Below is a small trained network, with its code and all its weights. Each question gives an input and a target symbol and asks what happens when units are switched off, that is, made to give their printed mean instead of their output.

import numpy as np


def w(rows, s, z=0):
    codes = np.array(rows[::2]) - 128.0
    scale = np.full(codes.shape[1], s)
    scale[-1] = z or s
    return codes * scale


def norm(h):
    return h / np.sqrt((h * h).mean(-1, keepdims=True) + 1e-5)


def f(y):
    return np.maximum(y, 0)


def softmax(a):
    e = np.exp(a - a.max(-1, keepdims=True))
    return e / e.sum(-1, keepdims=True)


def log_softmax(a):
    a = a - a.max(-1, keepdims=True)
    return a - np.log(np.exp(a).sum(-1, keepdims=True))


def net(x, mask):
    ids = ['ΘΛημτφ'.index(c) for c in x.split()]
    T = len(ids)
    res = E[ids] + P[:T]
    u = 0
    for l in range(2):
        r = norm(res)
        for j in range(3):
            rows = slice(4 * j, 4 * j + 4)
            q, k, v = (r @ M[l][rows].T for M in (Q, K, V))
            z = softmax(np.where(np.tri(T) > 0, q @ k.T / 4**0.5, -1e9)) @ v
            o = O[l][rows]
            res = res + np.where(mask[u + j], z, o[:, -1]) @ o[:, :-1]
        u += 3
        y = f(norm(res) @ A[l][:, :-1].T + A[l][:, -1])
        res = res + np.where(mask[u : u + 16], y, B[l][:, -1]) @ B[l][:, :-1]
        u += 16
    return log_softmax(norm(res)[-1] @ U[:, :-1].T + U[:, -1])


Q, K, V, O, A, B = {}, {}, {}, {}, {}, {}
E = w([
[92,32,69,207,126,176],'Θ',
[85,145,189,63,131,251],'Λ',
[251,242,156,165,183,150],'η',
[56,144,39,124,159,197],'μ',
[125,33,58,42,64,47],'τ',
[143,27,188,169,118,204],'φ',
],0.0027)
P = w([
[121,105,83,114,149,189],'0',
[100,122,117,137,116,121],'1',
[101,88,87,87,199,185],'2',
[89,122,138,147,138,103],'3',
[91,73,110,95,233,166],'4',
[80,130,151,159,159,84],'5',
[132,85,106,72,254,137],'6',
[98,153,153,153,120,92],'7',
[168,83,73,77,189,192],'8',
[107,159,144,154,93,102],'9',
[178,96,69,85,153,216],'10',
[118,165,125,154,63,133],'11',
[196,101,56,101,118,229],'12',
[126,165,123,151,42,145],'13',
],0.0048)
Q[0] = w([
[128,59,133,118,132,158],'0.h1',
[193,119,167,126,132,127],'0.h1',
[106,117,147,83,136,146],'0.h1',
[128,158,108,93,90,142],'0.h1',
[121,184,178,77,162,17],'0.h2',
[64,81,168,122,248,105],'0.h2',
[117,166,135,147,64,97],'0.h2',
[152,108,195,116,102,100],'0.h2',
[71,128,164,108,176,63],'0.h3',
[73,152,147,154,136,139],'0.h3',
[194,106,71,99,141,182],'0.h3',
[136,162,104,133,6,174],'0.h3',
],0.018)
K[0] = w([
[141,71,115,118,124,144],'0.h1',
[186,135,137,95,108,115],'0.h1',
[101,113,123,72,141,122],'0.h1',
[104,153,99,116,97,170],'0.h1',
[148,84,114,67,252,116],'0.h2',
[61,118,173,168,174,71],'0.h2',
[142,107,89,122,149,175],'0.h2',
[163,81,169,113,154,149],'0.h2',
[107,95,150,119,201,107],'0.h3',
[148,106,116,76,152,108],'0.h3',
[99,155,145,167,45,107],'0.h3',
[184,114,90,108,77,199],'0.h3',
],0.019)
V[0] = w([
[137,129,96,132,139,136],'0.h1',
[112,173,125,169,71,107],'0.h1',
[33,100,92,115,134,194],'0.h1',
[153,112,85,125,160,157],'0.h1',
[47,165,60,36,165,132],'0.h2',
[179,249,83,111,145,109],'0.h2',
[252,139,193,27,90,115],'0.h2',
[84,70,106,92,56,32],'0.h2',
[70,171,141,105,122,152],'0.h3',
[63,191,238,43,74,189],'0.h3',
[212,46,253,140,103,156],'0.h3',
[47,91,122,178,160,170],'0.h3',
],0.0045)
O[0] = w([
[130,128,134,125,149,125,149],'0.h1',
[107,158,115,175,115,172,69],'0.h1',
[100,132,184,68,80,65,252],'0.h1',
[142,115,151,111,170,100,181],'0.h1',
[47,208,58,143,119,183,165],'0.h2',
[32,56,130,122,142,152,62],'0.h2',
[92,122,137,131,253,78,9],'0.h2',
[174,143,60,216,139,124,101],'0.h2',
[73,160,100,138,153,143,145],'0.h3',
[71,248,98,109,174,81,128],'0.h3',
[214,194,157,90,104,55,101],'0.h3',
[139,147,71,88,92,196,199],'0.h3',
],0.0042)
A[0] = w([
[81,194,125,90,166,99,8],'0.n1',
[177,148,117,206,42,56,76],'0.n2',
[87,141,107,223,36,77,147],'0.n3',
[130,205,174,180,168,145,99],'0.n4',
[89,120,239,190,205,105,50],'0.n5',
[131,97,94,145,116,174,102],'0.n6',
[147,153,81,59,253,150,88],'0.n7',
[150,107,63,181,170,124,50],'0.n8',
[119,40,57,134,105,43,116],'0.n9',
[97,63,155,131,254,152,75],'0.n10',
[92,137,215,190,81,157,129],'0.n11',
[149,107,67,151,166,121,17],'0.n12',
[141,117,90,103,138,136,99],'0.n13',
[143,212,108,145,134,122,82],'0.n14',
[171,85,55,133,162,121,22],'0.n15',
[97,160,152,151,72,47,98],'0.n16',
],0.0052,0.0018)
B[0] = w([
[106,158,79,60,155,132,191],'0.n1',
[125,40,136,125,144,188,214],'0.n2',
[58,108,102,106,143,85,217],'0.n3',
[175,158,147,138,197,144,173],'0.n4',
[138,164,103,220,118,145,153],'0.n5',
[143,105,117,93,124,156,211],'0.n6',
[12,137,151,115,119,145,253],'0.n7',
[103,172,132,157,67,112,163],'0.n8',
[137,170,52,142,137,76,197],'0.n9',
[182,83,129,211,163,55,198],'0.n10',
[104,182,176,117,162,154,219],'0.n11',
[161,138,109,158,72,147,153],'0.n12',
[141,137,139,113,111,138,174],'0.n13',
[154,101,167,92,150,132,186],'0.n14',
[151,153,106,187,93,149,170],'0.n15',
[190,91,139,150,85,121,186],'0.n16',
],0.011,0.0022)
Q[1] = w([
[120,73,45,176,70,79],'1.h1',
[160,167,143,126,101,33],'1.h1',
[163,149,92,159,223,157],'1.h1',
[71,203,118,186,51,137],'1.h1',
[134,153,166,102,137,44],'1.h2',
[122,104,98,26,76,92],'1.h2',
[106,147,125,75,97,172],'1.h2',
[50,183,82,149,118,100],'1.h2',
[146,23,36,114,141,185],'1.h3',
[215,129,209,113,252,120],'1.h3',
[160,82,156,59,75,103],'1.h3',
[142,200,192,102,109,205],'1.h3',
],0.012)
K[1] = w([
[165,101,78,215,39,217],'1.h1',
[102,202,103,225,105,61],'1.h1',
[99,23,185,145,142,62],'1.h1',
[2,162,78,141,98,181],'1.h1',
[112,207,181,111,131,123],'1.h2',
[121,153,154,132,2,213],'1.h2',
[61,88,113,68,124,162],'1.h2',
[72,193,64,138,176,193],'1.h2',
[253,109,116,145,82,245],'1.h3',
[206,194,243,161,140,10],'1.h3',
[195,120,88,5,134,102],'1.h3',
[70,237,166,52,159,152],'1.h3',
],0.0098)
V[1] = w([
[67,52,196,111,89,184],'1.h1',
[97,138,118,111,75,3],'1.h1',
[45,46,104,67,80,28],'1.h1',
[138,133,67,216,65,106],'1.h1',
[92,46,184,183,102,96],'1.h2',
[165,145,101,88,157,135],'1.h2',
[72,107,212,195,184,221],'1.h2',
[65,137,112,162,7,80],'1.h2',
[238,223,163,97,18,43],'1.h3',
[109,89,191,145,126,98],'1.h3',
[93,51,67,86,128,90],'1.h3',
[172,130,38,59,227,97],'1.h3',
],0.005)
O[1] = w([
[171,181,147,91,173,59,250],'1.h1',
[126,35,137,94,182,151,59],'1.h1',
[104,61,153,62,220,79,172],'1.h1',
[129,139,232,84,109,197,79],'1.h1',
[81,147,142,45,135,152,126],'1.h2',
[157,104,129,159,117,127,118],'1.h2',
[107,210,69,67,70,118,154],'1.h2',
[91,176,147,161,236,137,194],'1.h2',
[47,254,136,114,214,79,55],'1.h3',
[157,123,57,117,158,148,50],'1.h3',
[136,63,164,129,182,176,183],'1.h3',
[98,104,146,203,130,187,115],'1.h3',
],0.0046,0.0021)
A[1] = w([
[131,108,101,70,141,106,146],'1.n1',
[192,105,120,115,85,103,146],'1.n2',
[138,160,172,151,121,149,95],'1.n3',
[160,185,142,119,166,98,85],'1.n4',
[138,119,125,93,106,110,119],'1.n5',
[139,137,144,139,171,145,165],'1.n6',
[55,102,122,156,115,103,140],'1.n7',
[161,164,92,88,86,136,108],'1.n8',
[98,113,151,142,117,83,109],'1.n9',
[108,164,142,224,61,121,109],'1.n10',
[145,163,126,235,151,144,63],'1.n11',
[125,108,107,123,79,72,127],'1.n12',
[121,86,76,174,130,2,6],'1.n13',
[159,134,80,123,105,92,140],'1.n14',
[144,145,145,145,128,128,121],'1.n15',
[119,189,128,113,127,74,91],'1.n16',
],0.0088,0.0023)
B[1] = w([
[122,161,120,173,82,135,253],'1.n1',
[114,192,108,90,177,124,233],'1.n2',
[119,132,143,87,141,186,184],'1.n3',
[140,94,120,136,35,96,207],'1.n4',
[157,136,123,156,129,153,201],'1.n5',
[82,110,178,128,114,119,175],'1.n6',
[155,169,154,113,176,73,225],'1.n7',
[156,90,157,138,169,78,251],'1.n8',
[134,107,177,123,115,120,170],'1.n9',
[113,171,99,241,146,172,221],'1.n10',
[125,202,116,229,112,180,198],'1.n11',
[141,127,176,124,71,177,199],'1.n12',
[65,29,190,142,252,122,203],'1.n13',
[84,99,161,144,149,140,182],'1.n14',
[116,141,132,134,121,164,157],'1.n15',
[148,84,138,158,72,101,220],'1.n16',
],0.013,0.003)
U = w([
[138,49,87,81,78,228,170],'Θ',
[183,91,131,154,32,31,204],'Λ',
[140,194,109,255,142,167,33],'η',
[35,200,113,59,128,102,253],'μ',
[88,34,183,155,217,106,11],'τ',
[253,185,148,71,177,131,116],'φ',
],0.0063,0.00033)

Each question gives the input, a string of symbols that net reads in full, and the target symbol t.
The units are the heads (4 rows each of Q, K, V and O) and the neurons (one row each of A and B). Each row of codes is followed by its name. A weight is (code - 128) times the scale printed after its matrix; where a second scale follows, it is the last column's (O, A, B and U).
mask holds one flag per unit, layer by layer, with each layer's heads first. A switched-off unit (its flag False) gives its mean, the last column of its rows in O or B, instead of its output. The means were averaged over made-up inputs and are rounded, as every weight is.
A unit's drop is (log p(t) with every unit on - log p(t) with that unit switched off) / (log p(t) with every unit on - log p(t) with every unit switched off).
The circuit of an input: a set's keep is (log p(t) with only the set's units on - log p(t) with every unit switched off) / (log p(t) with every unit on - log p(t) with every unit switched off). Starting from the 12 units with the biggest drops (on a tie, the unit counted first), units are removed one at a time, each time the one whose removal leaves the highest keep (on an exact tie, the one counted first), for as long as the keep stays at least 0.8.
circuit, biggest first: the units of the circuit, biggest drop first
unit that matters most: the unit with the biggest drop
top k neurons: the k neurons with the biggest drops, biggest first
heads that matter: for each layer, one digit per head in row order, 1 if its drop is at least 0.15 and else 0, layers parted by /
input τ Θ Λ η φ η Λ φ τ τ Λ η μ, target τ: unit that matters most	0.h2
input μ Λ μ Λ η Λ η φ φ, target Λ: circuit, biggest first	(1.h3, 0.h2, 1.n4)
input η η Λ Θ φ Λ τ φ Λ Λ φ, target μ: circuit, biggest first	(0.h3, 0.n7)
input Λ μ η Λ η φ τ Θ η Λ η, target μ: circuit, biggest first	(0.n7, 0.h3)
input Θ η μ τ Λ τ η φ μ τ μ Λ τ Λ, target τ: heads that matter	011 / 100
input τ Λ Λ Λ τ, target μ: top 2 neurons	(0.n7, 0.n1)
input φ Θ φ Λ η Λ φ Λ τ μ μ η φ, target τ: heads that matter	010 / 000
input η Λ Λ φ μ Λ Λ η Λ μ, target Λ: heads that matter	111 / 100
input Λ τ φ Λ τ η τ Θ Θ η, target τ: circuit, biggest first	(1.h1, 0.n2)
input τ η φ τ Λ Λ Λ Λ Λ, target μ: circuit, biggest first	(0.n7, 0.h3)
input τ Λ Θ Λ Λ η μ μ τ φ, target φ: top 2 neurons	(0.n7, 1.n2)
input Θ η η Λ τ φ η, target Λ: heads that matter	000 / 001
input Θ Θ φ φ Θ Λ Λ Θ τ, target φ: top 2 neurons	(1.n2, 1.n8)
input Θ Θ Λ, target φ: heads that matter	011 / 000
input Θ τ Θ Λ τ η φ η, target φ: top neuron	(0.n10)
input Λ Λ μ μ η φ τ η μ Λ τ μ μ, target Θ: circuit, biggest first	(0.h3, 1.h3, 1.n10)
input Λ η φ φ φ μ Λ, target Θ: heads that matter	011 / 000
input η η η τ Λ Λ Θ φ Θ η Θ μ, target μ: heads that matter	110 / 010
input η η η τ μ μ Λ φ μ Θ Θ, target φ: heads that matter	010 / 000
input φ η Θ Λ Λ φ η Θ Θ η Θ, target τ: circuit, biggest first	(0.h2)
input Λ μ η τ μ μ τ τ, target τ: top 4 neurons	(0.n3, 0.n9, 1.n13, 0.n7)
input Θ μ φ μ τ φ τ τ Θ τ Λ μ φ, target Θ: heads that matter	001 / 000
input Λ φ Θ μ Λ η Λ τ τ Λ η Λ Λ, target μ: heads that matter	001 / 000
input Θ η Λ μ Λ η τ μ τ Θ μ φ τ, target Λ: heads that matter	011 / 001
input φ η Θ φ τ, target Λ: circuit, biggest first	(1.h3, 0.h3, 1.n4, 1.n16)
input η Λ η Λ τ η Λ φ, target φ: heads that matter	010 / 000
input φ η Λ μ η τ η τ, target η: unit that matters most	1.h1
input μ τ η Θ Λ φ φ, target Λ: heads that matter	010 / 001
input η μ Λ Λ Λ μ φ Θ, target Θ: top 3 neurons	(0.n2, 0.n3, 1.n7)
input Θ φ Λ τ Λ, target η: heads that matter	010 / 000
